Here is a tiny trained network, its code and every weight. The questions are about switching its units off for an input and a target symbol, where a switched-off unit gives its printed mean instead of its output.

import numpy as np


def w(rows, s, z=0):
    codes = np.array(rows[::2]) - 128.0
    scale = np.full(codes.shape[1], s)
    scale[-1] = z or s
    return codes * scale


def f(y):
    return np.maximum(y, 0)


def softmax(a):
    e = np.exp(a - a.max(-1, keepdims=True))
    return e / e.sum(-1, keepdims=True)


def log_softmax(a):
    a = a - a.max(-1, keepdims=True)
    return a - np.log(np.exp(a).sum(-1, keepdims=True))


def net(x, mask):
    ids = ['αβγδεθλμξπστφω'.index(c) for c in x.split()]
    T = len(ids)
    res = E[ids] + P[:T]
    r = res
    for j in range(3):
        rows = slice(2 * j, 2 * j + 2)
        q, k, v = (r @ M[0][rows].T for M in (Q, K, V))
        z = softmax(np.where(np.tri(T) > 0, q @ k.T / 2**0.5, -1e9)) @ v
        o = O[0][rows]
        res = res + np.where(mask[j], z, o[:, -1]) @ o[:, :-1]
    y = f(res @ A[0][:, :-1].T + A[0][:, -1])
    res = res + np.where(mask[3:19], y, B[0][:, -1]) @ B[0][:, :-1]
    return log_softmax(res[-1] @ U[:, :-1].T + U[:, -1])


Q, K, V, O, A, B = {}, {}, {}, {}, {}, {}
E = w([
[186,89,133,140],'α',
[130,129,226,23],'β',
[49,79,138,93],'γ',
[161,163,214,63],'δ',
[168,137,163,169],'ε',
[153,167,50,45],'θ',
[156,202,216,87],'λ',
[91,108,176,76],'μ',
[195,168,205,80],'ξ',
[28,113,134,142],'π',
[102,68,152,35],'σ',
[197,103,220,8],'τ',
[133,58,124,77],'φ',
[78,156,191,74],'ω',
],0.012)
P = w([
[175,137,120,31],'0',
[111,31,181,191],'1',
[116,29,185,183],'2',
[118,41,200,149],'3',
[111,26,202,160],'4',
[115,1,206,121],'5',
[139,63,244,136],'6',
],0.0067)
Q[0] = w([
[133,134,123,89],'H1',
[118,252,40,237],'H1',
[132,127,195,198],'H2',
[163,135,68,102],'H2',
[123,36,175,68],'H3',
[127,168,101,135],'H3',
],0.025)
K[0] = w([
[142,151,116,158],'H1',
[110,60,253,167],'H1',
[133,149,42,122],'H2',
[119,103,178,167],'H2',
[136,171,43,88],'H3',
[137,98,156,142],'H3',
],0.027)
V[0] = w([
[140,249,138,167],'H1',
[252,84,178,124],'H1',
[118,50,69,145],'H2',
[113,136,197,177],'H2',
[50,82,139,63],'H3',
[228,104,53,158],'H3',
],0.022)
O[0] = w([
[182,107,134,251,45],'H1',
[54,51,211,102,254],'H1',
[104,216,116,90,50],'H2',
[144,130,156,209,73],'H2',
[194,95,114,53,240],'H3',
[98,227,210,125,75],'H3',
],0.015,0.0098)
A[0] = w([
[87,116,180,128,190],'N1',
[186,136,105,255,103],'N2',
[161,154,100,200,2],'N3',
[177,136,57,172,42],'N4',
[73,232,214,154,119],'N5',
[106,205,193,189,157],'N6',
[38,102,68,136,211],'N7',
[120,97,160,205,96],'N8',
[132,116,69,49,145],'N9',
[125,94,202,153,95],'N10',
[164,33,135,155,91],'N11',
[208,122,49,167,68],'N12',
[103,123,15,136,108],'N13',
[153,134,195,105,138],'N14',
[186,193,151,125,218],'N15',
[152,169,40,132,50],'N16',
],0.008,0.0036)
B[0] = w([
[178,186,63,158,205],'N1',
[150,50,139,138,144],'N2',
[122,111,139,96,128],'N3',
[77,154,116,125,139],'N4',
[193,55,112,132,168],'N5',
[70,75,101,150,142],'N6',
[168,139,145,109,158],'N7',
[168,175,89,180,172],'N8',
[105,109,155,252,251],'N9',
[103,147,64,110,204],'N10',
[119,201,174,50,246],'N11',
[83,185,143,162,156],'N12',
[158,132,181,112,152],'N13',
[119,143,77,167,185],'N14',
[71,101,132,126,135],'N15',
[184,109,114,160,143],'N16',
],0.013,0.024)
U = w([
[82,82,158,127,57],'α',
[134,186,254,111,99],'β',
[152,84,80,68,107],'γ',
[248,132,145,86,237],'δ',
[59,137,123,57,17],'ε',
[137,171,181,158,107],'θ',
[183,82,165,138,173],'λ',
[119,129,97,133,133],'μ',
[26,167,172,139,253],'ξ',
[127,134,146,103,232],'π',
[173,155,126,50,233],'σ',
[159,88,177,92,204],'τ',
[166,83,163,40,20],'φ',
[110,205,129,106,78],'ω',
],0.0065,0.0017)

Each question gives the input, a string of symbols that net reads in full, and the target symbol t.
The units are the heads (2 rows each of Q, K, V and O) and the neurons (one row each of A and B). Each row of codes is followed by its name. A weight is (code - 128) times the scale printed after its matrix; where a second scale follows, it is the last column's (O, A, B and U).
mask holds one flag per unit, heads first, then neurons. A switched-off unit (its flag False) gives its mean, the last column of its rows in O or B, instead of its output. The means were averaged over made-up inputs and are rounded, as every weight is.
A unit's drop is (log p(t) with every unit on - log p(t) with that unit switched off) / (log p(t) with every unit on - log p(t) with every unit switched off).
The circuit of an input: a set's keep is (log p(t) with only the set's units on - log p(t) with every unit switched off) / (log p(t) with every unit on - log p(t) with every unit switched off). Starting from the 12 units with the biggest drops (on a tie, the unit counted first), units are removed one at a time, each time the one whose removal leaves the highest keep (on an exact tie, the one counted first), for as long as the keep stays at least 0.8.
units of the circuit, in order: the units of the circuit, biggest drop first
unit that matters most: the unit with the biggest drop
k most important neurons: the k neurons with the biggest drops, biggest first
heads that matter: for each layer, one digit per head in row order, 1 if its drop is at least 0.15 and else 0, layers parted by /
input φ τ α ε, target ξ: heads that matter -> 110
input β λ τ, target φ: units of the circuit, in order -> H3; N11; H1
input ξ φ β α γ, target ω: heads that matter -> 101
input λ ε ω β τ, target δ: 4 most important neurons -> N8; N9; N11; N2
input φ β ω π λ, target ξ: units of the circuit, in order -> N9; H1; H2
input α λ δ, target γ: 4 most important neurons -> N5; N9; N11; N1
input τ α φ ω δ, target ε: units of the circuit, in order -> H1; N10
input ω ω λ ω ω ε α, target β: heads that matter -> 101
input σ μ λ σ λ, target α: unit that matters most -> N9
input γ δ ε ξ β, target λ: 3 most important neurons -> N9; N11; N10
input ω γ γ λ ξ θ α, target ξ: heads that matter -> 111
input β φ α γ ε λ, target φ: heads that matter -> 001
input τ ε μ, target ε: heads that matter -> 100
input λ λ τ τ ξ β, target δ: heads that matter -> 110
input ω φ ω ω φ ω, target β: 3 most important neurons -> N11; N12; N10
input ε π α, target μ: unit that matters most -> H3
input α λ λ ε ω ξ, target γ: 4 most important neurons -> N5; N9; N11; N1
input σ μ σ, target α: 3 most important neurons -> N9; N11; N1
input ε ω τ π φ γ λ, target μ: heads that matter -> 101
input α ω β δ α σ, target γ: 2 most important neurons -> N5; N9
input π λ ω, target θ: heads that matter -> 101
input ω σ ε ε, target β: unit that matters most -> N11
input ω λ α ω, target β: heads that matter -> 111
input λ ω ω ω, target δ: 3 most important neurons -> N8; N9; N11
input τ τ ω δ ω ε, target ε: heads that matter -> 100
